Here is a tiny trained network, its code and every weight. The questions are about switching its units off for an input and a class, where a switched-off unit gives its printed mean instead of its output.

import numpy as np


def w(rows, s, z=0):
    codes = np.array(rows[::2]) - 128.0
    scale = np.full(codes.shape[1], s)
    scale[-1] = z or s
    return codes * scale


def f(y):
    return y / 2 * (1 + np.tanh(0.7978845608 * (y + 0.044715 * y**3)))


def log_softmax(a):
    a = a - a.max(-1, keepdims=True)
    return a - np.log(np.exp(a).sum(-1, keepdims=True))


def net(x, mask):
    res = np.array(x, float).reshape(1, 6) / 4 @ E
    y = f(res @ A[0][:, :-1].T + A[0][:, -1])
    res = res + np.where(mask, y, B[0][:, -1]) @ B[0][:, :-1]
    return log_softmax(res[-1] @ U[:, :-1].T + U[:, -1])


A, B = {}, {}
E = w([
[169,255,101,69,171,75,37,112,129],'x0',
[13,79,35,136,167,87,100,74,41],'x1',
[200,60,89,201,163,81,113,63,216],'x2',
[214,168,113,94,169,153,239,41,56],'x3',
[92,109,89,63,196,254,110,107,197],'x4',
[128,130,128,129,124,131,126,126,128],'x5',
],0.0075)
A[0] = w([
[165,197,98,68,147,102,59,107,129,123],'N1',
[150,145,146,179,102,42,168,151,65,121],'N2',
[239,179,208,99,104,199,176,169,179,12],'N3',
[165,99,69,184,138,106,97,77,179,84],'N4',
[168,107,83,101,180,132,184,51,26,131],'N5',
[46,85,102,146,109,103,27,191,137,120],'N6',
[2,107,60,126,167,100,102,74,42,4],'N7',
[67,86,135,157,83,113,45,200,181,154],'N8',
[193,167,188,170,53,66,159,171,127,126],'N9',
[97,108,82,97,172,211,115,117,152,156],'N10',
[147,90,91,185,162,63,122,70,180,148],'N11',
[122,122,60,105,154,112,192,46,58,101],'N12',
[76,179,163,87,115,154,162,168,74,113],'N13',
[175,100,112,162,179,90,149,69,183,126],'N14',
[58,174,119,96,118,156,152,173,61,123],'N15',
[159,96,110,164,147,148,111,82,176,148],'N16',
[83,166,167,79,107,170,144,158,81,158],'N17',
[127,107,125,103,171,215,106,107,135,113],'N18',
[92,61,157,165,91,164,216,109,147,96],'N19',
[92,27,134,158,82,187,222,159,111,120],'N20',
[143,188,108,77,149,98,69,107,132,76],'N21',
[197,157,144,117,134,174,229,75,92,140],'N22',
[111,108,124,180,111,26,118,109,32,124],'N23',
[95,138,88,81,198,188,140,118,174,119],'N24',
[137,132,116,107,165,224,120,136,188,129],'N25',
],0.0083,0.003)
B[0] = w([
[154,183,44,193,195,74,63,192,53,219],'N1',
[79,194,96,120,65,70,204,50,107,224],'N2',
[35,49,144,216,211,231,108,156,224,250],'N3',
[178,68,141,78,82,196,154,209,77,204],'N4',
[150,101,223,114,174,67,104,71,196,233],'N5',
[171,88,241,109,170,53,103,53,215,243],'N6',
[63,66,107,199,187,254,137,188,191,243],'N7',
[187,116,222,90,157,45,112,35,189,246],'N8',
[31,153,89,174,74,191,195,88,184,239],'N9',
[63,200,94,141,53,98,196,71,121,194],'N10',
[177,80,106,57,72,194,178,205,68,229],'N11',
[128,76,202,143,191,142,85,84,223,214],'N12',
[206,64,130,47,82,165,137,183,67,204],'N13',
[197,86,123,47,60,145,143,215,72,210],'N14',
[198,74,136,48,69,194,148,197,85,205],'N15',
[153,112,118,89,73,153,163,144,103,186],'N16',
[197,84,138,49,72,129,171,178,90,205],'N17',
[84,180,99,120,64,101,170,72,121,174],'N18',
[182,192,36,194,193,60,43,178,48,219],'N19',
[188,229,40,208,214,53,55,159,49,254],'N20',
[150,180,50,215,194,65,54,178,74,193],'N21',
[170,105,218,76,159,29,67,53,199,240],'N22',
[41,186,92,177,66,202,204,71,145,244],'N23',
[75,190,93,123,54,100,204,57,145,191],'N24',
[72,176,99,143,74,136,203,73,145,193],'N25',
],0.0076,0.0079)
U = w([
[178,108,248,76,161,27,77,37,197,75],'0',
[18,214,62,128,16,102,231,43,106,124],'1',
[183,216,14,188,209,39,28,196,25,4],'2',
[213,51,137,19,39,177,164,220,47,43],'3',
[23,52,126,197,184,226,125,159,208,98],'4',
],0.011,0.0025)

Each question gives the input, the list of numbers given to net, and the class t.
The units are the neurons (one row each of A and B). Each row of codes is followed by its name. A weight is (code - 128) times the scale printed after its matrix; where a second scale follows, it is the last column's (A, B and U).
mask holds one flag per neuron, in row order. A switched-off neuron (its flag False) gives its mean, the last column of its row in B, instead of its output. The means were averaged over made-up inputs and are rounded, as every weight is.
A unit's drop is (log p(t) with every unit on - log p(t) with that unit switched off) / (log p(t) with every unit on - log p(t) with every unit switched off).
The circuit of an input: a set's keep is (log p(t) with only the set's units on - log p(t) with every unit switched off) / (log p(t) with every unit on - log p(t) with every unit switched off). Starting from the 12 units with the biggest drops (on a tie, the unit counted first), units are removed one at a time, each time the one whose removal leaves the highest keep (on an exact tie, the one counted first), for as long as the keep stays at least 0.8.
units of the circuit, in order: the units of the circuit, biggest drop first
most important unit: the unit with the biggest drop
k most important neurons: the k neurons with the biggest drops, biggest first
drop when u is switched off: that unit's drop, to one decimal
input [5,-7,0,4,2,6], class 4: most important unit -> N3
input [7,-8,1,7,-6,-3], class 4: 2 most important neurons -> (N3; N9)
input [8,-5,-6,-7,5,-5], class 2: 3 most important neurons -> (N1; N21; N22)
input [7,2,-8,6,-1,-4], class 3: 3 most important neurons -> (N15; N13; N17)
input [-3,-3,1,-3,0,8], class 0: 3 most important neurons -> (N7; N1; N8)
input [-8,-3,5,-4,-8,-5], class 1: 4 most important neurons -> (N9; N2; N23; N1)
input [3,-8,-2,7,5,0], class 4: 2 most important neurons -> (N3; N8)
input [0,5,7,5,5,-8], class 3: 3 most important neurons -> (N11; N14; N4)
input [2,-1,-6,6,0,8], class 0: 2 most important neurons -> (N22; N5)
input [7,5,-7,7,6,2], class 0: 3 most important neurons -> (N5; N12; N20)
input [8,-7,-8,2,4,7], class 2: 3 most important neurons -> (N1; N21; N11)
input [-6,-5,-2,-7,-7,4], class 0: 2 most important neurons -> (N8; N6)
input [-5,0,-8,-6,2,0], class 3: 2 most important neurons -> (N15; N13)
input [2,-8,6,-7,-8,-2], class 1: units of the circuit, in order -> (N9)
input [8,-3,-1,1,5,-7], class 2: 2 most important neurons -> (N1; N21)
input [1,-8,6,-1,-8,4], class 1: 3 most important neurons -> (N2; N9; N7)
input [0,2,7,4,-7,1], class 1: drop when N17 is switched off -> 0.3
input [-4,4,2,0,4,-6], class 1: drop when N18 is switched off -> 0.3
input [-3,-7,-3,7,8,-1], class 1: drop when N24 is switched off -> 1.1
input [5,7,6,2,5,-5], class 4: units of the circuit, in order -> (N7)
input [1,4,-5,3,2,0], class 3: drop when N1 is switched off -> 0.0
